Below are the code and all the weights of a small trained network. Each question names an input and a class and asks about switching units off, where a switched-off unit gives its printed mean instead of its output.

import numpy as np


def w(rows, s, z=0):
    codes = np.array(rows[::2]) - 128.0
    scale = np.full(codes.shape[1], s)
    scale[-1] = z or s
    return codes * scale


def f(y):
    return y / 2 * (1 + np.tanh(0.7978845608 * (y + 0.044715 * y**3)))


def log_softmax(a):
    a = a - a.max(-1, keepdims=True)
    return a - np.log(np.exp(a).sum(-1, keepdims=True))


def net(x, mask):
    res = np.array(x, float).reshape(1, 4) / 4 @ E
    y = f(res @ A[0][:, :-1].T + A[0][:, -1])
    res = res + np.where(mask, y, B[0][:, -1]) @ B[0][:, :-1]
    return log_softmax(res[-1] @ U[:, :-1].T + U[:, -1])


A, B = {}, {}
E = w([
[172,215,172,175,209,125,120,52,254,58],'x0',
[145,171,218,217,27,191,163,141,108,39],'x1',
[230,133,129,163,210,111,190,79,134,148],'x2',
[213,83,54,147,148,228,34,111,181,132],'x3',
],0.0066)
A[0] = w([
[66,140,150,90,151,77,111,164,64,201,95],'N0',
[209,217,163,222,197,144,186,70,183,128,225],'N1',
[168,55,77,84,165,193,97,124,136,147,138],'N2',
[135,106,49,76,215,142,25,124,192,157,181],'N3',
[37,52,50,7,61,143,96,217,91,235,147],'N4',
[203,36,81,180,81,154,127,197,77,157,188],'N5',
[140,162,225,195,90,140,120,112,133,1,252],'N6',
[59,129,161,129,34,169,122,189,110,105,172],'N7',
[125,187,172,234,83,224,107,109,147,13,245],'N8',
],0.0064,0.0026)
B[0] = w([
[129,115,116,122,165,208,127,221,54,74,166],'N0',
[182,191,76,132,225,133,183,120,83,169,254],'N1',
[135,111,148,134,110,77,85,81,205,110,179],'N2',
[150,69,152,130,53,32,114,61,193,164,224],'N3',
[118,69,132,64,163,177,173,83,72,117,242],'N4',
[140,72,212,97,78,110,119,32,168,151,181],'N5',
[153,152,68,211,107,50,219,153,158,81,230],'N6',
[53,61,131,141,90,153,160,148,90,26,189],'N7',
[172,128,49,239,133,75,255,176,81,92,237],'N8',
],0.0082,0.0091)
U = w([
[124,143,126,168,60,89,129,187,152,86,132],'0',
[146,121,165,92,110,115,1,69,203,215,250],'1',
[114,120,97,89,187,192,133,188,69,130,84],'2',
[111,90,165,99,85,142,135,100,122,111,97],'3',
[173,180,103,153,202,103,144,139,129,140,199],'4',
[82,205,182,107,141,138,89,182,128,95,8],'5',
],0.01,0.0021)

Each question gives the input, the list of numbers given to net, and the class t.
The units are the neurons (one row each of A and B). Each row of codes is followed by its name. A weight is (code - 128) times the scale printed after its matrix; where a second scale follows, it is the last column's (A, B and U).
mask holds one flag per neuron, in row order. A switched-off neuron (its flag False) gives its mean, the last column of its row in B, instead of its output. The means were averaged over made-up inputs and are rounded, as every weight is.
A unit's drop is (log p(t) with every unit on - log p(t) with that unit switched off) / (log p(t) with every unit on - log p(t) with every unit switched off).
The circuit of an input: a set's keep is (log p(t) with only the set's units on - log p(t) with every unit switched off) / (log p(t) with every unit on - log p(t) with every unit switched off). Starting from all 9 units, units are removed one at a time, each time the one whose removal leaves the highest keep (on an exact tie, the one counted first), for as long as the keep stays at least 0.8.
units of the circuit, in order: the units of the circuit, biggest drop first
unit that matters most: the unit with the biggest drop
k most important neurons: the k neurons with the biggest drops, biggest first
drop of u: that unit's drop, to one decimal
input [8,5,-6,1], class 4: unit that matters most	N1
input [-4,-1,-7,5], class 3: 2 most important neurons	N4, N7
input [-1,-5,-8,-3], class 2: units of the circuit, in order	N0, N4
input [-3,-1,8,-6], class 2: units of the circuit, in order	N6, N3
input [4,-5,-7,-4], class 2: units of the circuit, in order	N0, N6
input [-7,-7,-8,1], class 3: units of the circuit, in order	N3, N5
input [-1,-2,-5,-5], class 2: units of the circuit, in order	N3, N0
input [-5,4,-8,2], class 3: units of the circuit, in order	N5, N4
input [-8,-1,3,3], class 3: 2 most important neurons	N4, N5
input [-3,-2,0,-1], class 2: units of the circuit, in order	N3, N6
input [-7,-6,-8,2], class 3: 4 most important neurons	N5, N3, N1, N2
input [3,-5,-5,-8], class 5: 2 most important neurons	N1, N8
input [6,8,1,-8], class 4: 2 most important neurons	N1, N3
input [6,-6,-6,-5], class 1: 2 most important neurons	N8, N6
input [1,-7,-1,-8], class 2: unit that matters most	N0
input [-7,-3,-5,3], class 3: 3 most important neurons	N5, N4, N1
input [-1,-6,6,-7], class 2: 2 most important neurons	N0, N6
input [-5,4,6,-2], class 3: drop of N5	0.6
input [1,-2,8,8], class 1: drop of N0	0.0
input [-6,4,-1,5], class 3: unit that matters most	N5
input [-2,-4,1,-5], class 2: drop of N3	0.1
